Look-ups in named tables: a row name and a column name give one cell, copied from the table.

zerol =
,nere,sufafo,guti,tiko,zasili,bolov,rinetul
det,157,139,115,122,83,153,155
tabigut,124,145,90,118,120,123,95
tek,122,158,112,196,131,130,59
pel,141,104,141,173,199,152,100
fazek,139,156,54,226,114,95,124
maresam,103,73,166,199,153,117,74
vutava,93,120,168,105,180,116,163
zeven,132,168,154,100,97,72,149

tek, tiko -> 196
vutava, rinetul -> 163
fazek, sufafo -> 156
tek, rinetul -> 59
fazek, guti -> 54
det, zasili -> 83
tabigut, sufafo -> 145
det, sufafo -> 139
pel, tiko -> 173
det, nere -> 157
vutava, zasili -> 180
tabigut, guti -> 90
maresam, guti -> 166
tek, sufafo -> 158
tabigut, nere -> 124
pel, nere -> 141
Which row has the largest tiko? fazek

Table pitup
            los    tuti
das       0.902  -0.229
naz      -0.348   0.200
tas      -0.728   0.650
vebu      0.535  -0.344
kudifu   -0.686   0.002
sepipu   -0.011   0.606
melo      0.959  -0.227
ritas     0.369   0.446
gudokof   0.324  -0.714
pani     -0.335   0.332
kuvig     0.493   0.472
bobadit   0.086   0.806

das, tuti: -0.229
gudokof, tuti: -0.714
sepipu, los: -0.011
bobadit, tuti: 0.806
kudifu, los: -0.686
das, los: 0.902
Row with the largest tuti: bobadit

viz
|  | miki | pon | dus | dumen | zif | luv | terugu | nofimu |
|---|---|---|---|---|---|---|---|---|
| ramad | 0.273 | 0.265 | 0.426 | 0.396 | 0.577 | 0.482 | 0.489 | 0.371 |
| ludesez | 0.692 | 0.397 | 0.588 | 0.959 | 0.275 | 0.584 | 0.588 | 0.171 |
| lura | 0.301 | 0.360 | 0.322 | 0.518 | 0.336 | 0.410 | 0.395 | 0.329 |
| dom | 0.536 | 0.374 | 0.488 | 0.363 | 0.486 | 0.279 | 0.447 | 0.424 |
| depu | 0.459 | 0.431 | 0.305 | 0.289 | 0.570 | 0.330 | 0.437 | 0.396 |
| liso | 0.450 | 0.436 | 0.447 | 0.124 | 0.416 | 0.500 | 0.445 | 0.400 |
| mig | 0.328 | 0.353 | 0.332 | 0.596 | 0.360 | 0.404 | 0.330 | 0.365 |
| kodolop | 0.370 | 0.397 | 0.287 | 0.354 | 0.395 | 0.564 | 0.363 | 0.570 |

lura, miki -> 0.301
mig, zif -> 0.360
ramad, pon -> 0.265
lura, pon -> 0.360
lura, nofimu -> 0.329
liso, dumen -> 0.124
depu, dus -> 0.305
liso, luv -> 0.500
liso, terugu -> 0.445
depu, luv -> 0.330
ludesez, luv -> 0.584
lura, luv -> 0.410
lura, dumen -> 0.518
liso, dus -> 0.447
mig, luv -> 0.404
depu, zif -> 0.570
mig, miki -> 0.328
dom, miki -> 0.536
depu, pon -> 0.431
dom, terugu -> 0.447
Which row has the largest nofimu? kodolop

ponol
         lilinob  fepig  golo  roni  meru  logal  bevorev  duv
vur           23     17    17    30    17     15       14   10
lozineg       27     19    17    27    17     13        9    6
pafazed       23     18    17    28    16     12        7    3
voti          25     21    17    34    16      9        1   -5
tudogu        26     16    17    44    17     17       23   17
napatuf        7     13    16    33    16     13        9    0
laboda        19     14    17    33    17     19       24   20
tilum         22     11    17    51    18     23       41   34
ber           -9      2    15    34    17     26       42   32
safigep       13      9    16    39    19     27       46   42
rakom          0      8    15    22    17     21       28   20
geku          53     31    19    -5    18     16       11   26
meto          55     35    20     5    19     11        4   14
kem          -30     12    16   -66    16     18       -9    6

logal of meto is 11
duv of tudogu is 17
duv of vur is 10
meru of geku is 18
fepig of tilum is 11
golo of lozineg is 17
bevorev of lozineg is 9
lilinob of laboda is 19
roni of ber is 34
bevorev of voti is 1
roni of vur is 30
Which row has the largest fepig? meto

Table vir
           vav  gonuda  sogur  zupi  bulam    ven  zakobeg  dofa  disetab
liv       3.00    3.48   3.41  2.92   3.15   2.25     3.20  3.66     2.72
supafik  -3.19    3.10   6.35  3.23  -0.99   4.80     3.60  5.57     3.34
tik       3.28    4.06   1.06  0.75   6.58  -3.15     4.00  3.05     2.22
kofabo   -5.21    3.68   6.79  0.67  -1.69  -0.60     4.11  7.38     1.55
dipu      8.61    4.45   1.55  1.09   4.72  -5.17     0.77  3.26    -3.05
sakifo    0.47    3.52   3.13  0.83   4.50   0.82     6.75  4.48     3.28
bamunad  -5.18    3.40   6.09  1.14   0.20   2.20     6.17  6.50     5.64
lako      8.14    4.68   1.10  0.06   5.48  -6.63     2.03  3.65    -2.03
mimifez  -5.97    3.60   6.45  0.32  -0.65   3.28     5.81  7.28     3.97
nus       3.28    3.37   2.81  4.88   2.52   2.61    -0.76  2.23    -2.15
mik       2.64    3.40   3.82  2.89   2.28   1.86     2.64  4.00     1.66
zut       9.24    4.23   1.30  2.17   4.93  -3.01     0.55  2.59    -2.35
zof       3.28    4.19   4.38  1.44   0.48  -2.97     0.84  5.35    -3.05
fanaram   3.28    4.02   4.18  0.89   1.54  -2.38     2.86  5.32    -0.09

ven of supafik: 4.80
zupi of lako: 0.06
zakobeg of bamunad: 6.17
disetab of nus: -2.15
zupi of dipu: 1.09
sogur of zut: 1.30
gonuda of zut: 4.23
Row with the largest vav: zut

Table refa
	gunoz	binolak	pof	piditun	dok	lituzum	voges	botumod	vab	kebesuv
tek	57	7	8	6	13	10	11	11	56	8
murosek	39	36	37	40	30	33	33	32	39	32
paz	49	17	31	28	29	30	27	28	49	29
sen	79	1	7	5	8	6	11	10	78	14
bab	10	55	60	53	64	64	48	60	10	44
dema	60	30	15	23	17	16	28	16	61	30
pag	61	15	13	10	19	15	13	18	61	11
kamu	38	42	34	30	40	36	32	38	37	29
guk	58	26	20	20	15	19	11	16	57	10
ves	50	19	30	30	22	25	28	24	51	30
bofo	60	22	22	17	27	24	24	26	58	23

What is the gunoz of murosek in refa?
39
What is the lituzum of bab in refa?
64
What is the voges of pag in refa?
13
What is the piditun of bofo in refa?
17
What is the dok of bofo in refa?
27
What is the lituzum of bofo in refa?
24
Which row has the largest kebesuv? bab

ribebe
         buv  fur
bibasam   86    3
fab       47   41
loz       91   30
levog    176  232
siso      59   40
ter      237  108

buv of loz is 91
buv of siso is 59
fur of levog is 232
buv of levog is 176
buv of bibasam is 86
fur of ter is 108

Table rem
,bitov,rur,vilog,renifi,nugi,tumokuv,vufud,buve,bozuk
ziben,-23203,-3858,-4677,214,-2433,18117,2266,24308,-7592
lasevug,-2083,-16407,-17066,-38395,16481,-4139,19986,-30374,-14008
kiv,18586,-964,-5397,-14657,24736,5399,9785,8204,-3128
tepaga,17392,34243,9871,29668,-16652,-3412,-6237,1034,-24004
topu,53333,17455,-15279,6478,3595,-9131,-15206,-13820,-28452
nebu,-1473,-26054,-4502,-29593,-28483,19810,51538,-1765,432
vil,-2632,2207,-44992,-34522,19926,33141,-25356,21996,-5804
zesuve,-1906,59095,27046,-16706,-1162,-4559,-38043,7859,38757
zuton,8411,55454,42742,-72119,32008,4411,13919,-13563,58533
ladosit,-8245,12123,-6319,11107,-34591,-25326,-3439,-9574,15923
gaf,-3293,-10648,3757,-14334,13377,-29746,-16724,59628,-21216
tera,-21732,-25997,-13386,39468,11101,-19118,19848,21453,19787
les,53006,15458,-27548,16655,-46148,-16176,-10723,-3465,-3729
repa,-10767,13900,-38268,-16117,20843,21436,-15244,12669,-1632

What is the vufud of ziben in rem? 2266
What is the buve of gaf in rem? 59628
What is the nugi of les in rem? -46148
What is the rur of nebu in rem? -26054
What is the tumokuv of nebu in rem? 19810
What is the bitov of vil in rem? -2632
What is the renifi of vil in rem? -34522
What is the vufud of zesuve in rem? -38043
What is the buve of ladosit in rem? -9574
What is the vufud of gaf in rem? -16724
What is the tumokuv of tepaga in rem? -3412
What is the vilog of les in rem? -27548
What is the tumokuv of ziben in rem? 18117
What is the tumokuv of zuton in rem? 4411
What is the rur of lasevug in rem? -16407
What is the vufud of tepaga in rem? -6237
What is the vilog of ladosit in rem? -6319

div
|  | tuseg | zipabef | bamok | kazo | bosube | nofufe | munef | vir |
|---|---|---|---|---|---|---|---|---|
| vedut | 114 | 170 | 116 | 208 | 194 | 129 | 72 | 128 |
| sok | 176 | 78 | 84 | 168 | 162 | 174 | 97 | 119 |
| vibif | 67 | 206 | 107 | 130 | 129 | 69 | 38 | 130 |
| mosum | 112 | 143 | 76 | 113 | 107 | 138 | 74 | 109 |
| fotira | 189 | 200 | 110 | 139 | 161 | 154 | 114 | 58 |
| nure | 119 | 164 | 110 | 104 | 110 | 81 | 68 | 139 |
| sez | 136 | 101 | 97 | 86 | 86 | 109 | 96 | 139 |
| raz | 116 | 67 | 123 | 94 | 79 | 125 | 90 | 143 |
| lak | 93 | 116 | 36 | 49 | 104 | 89 | 62 | 132 |
| sizale | 58 | 89 | 39 | 60 | 68 | 125 | 48 | 121 |
| ziven | 114 | 115 | 75 | 125 | 124 | 127 | 91 | 137 |
| tuta | 208 | 206 | 160 | 174 | 166 | 103 | 122 | 104 |
| lirob | 193 | 168 | 168 | 207 | 157 | 123 | 97 | 119 |

nofufe of tuta is 103
zipabef of sez is 101
vir of lak is 132
tuseg of mosum is 112
munef of raz is 90
kazo of fotira is 139
nofufe of fotira is 154
bamok of lirob is 168
vir of raz is 143
kazo of sizale is 60
munef of vedut is 72
kazo of sez is 86
bamok of sok is 84
nofufe of lirob is 123
nofufe of raz is 125
zipabef of sok is 78

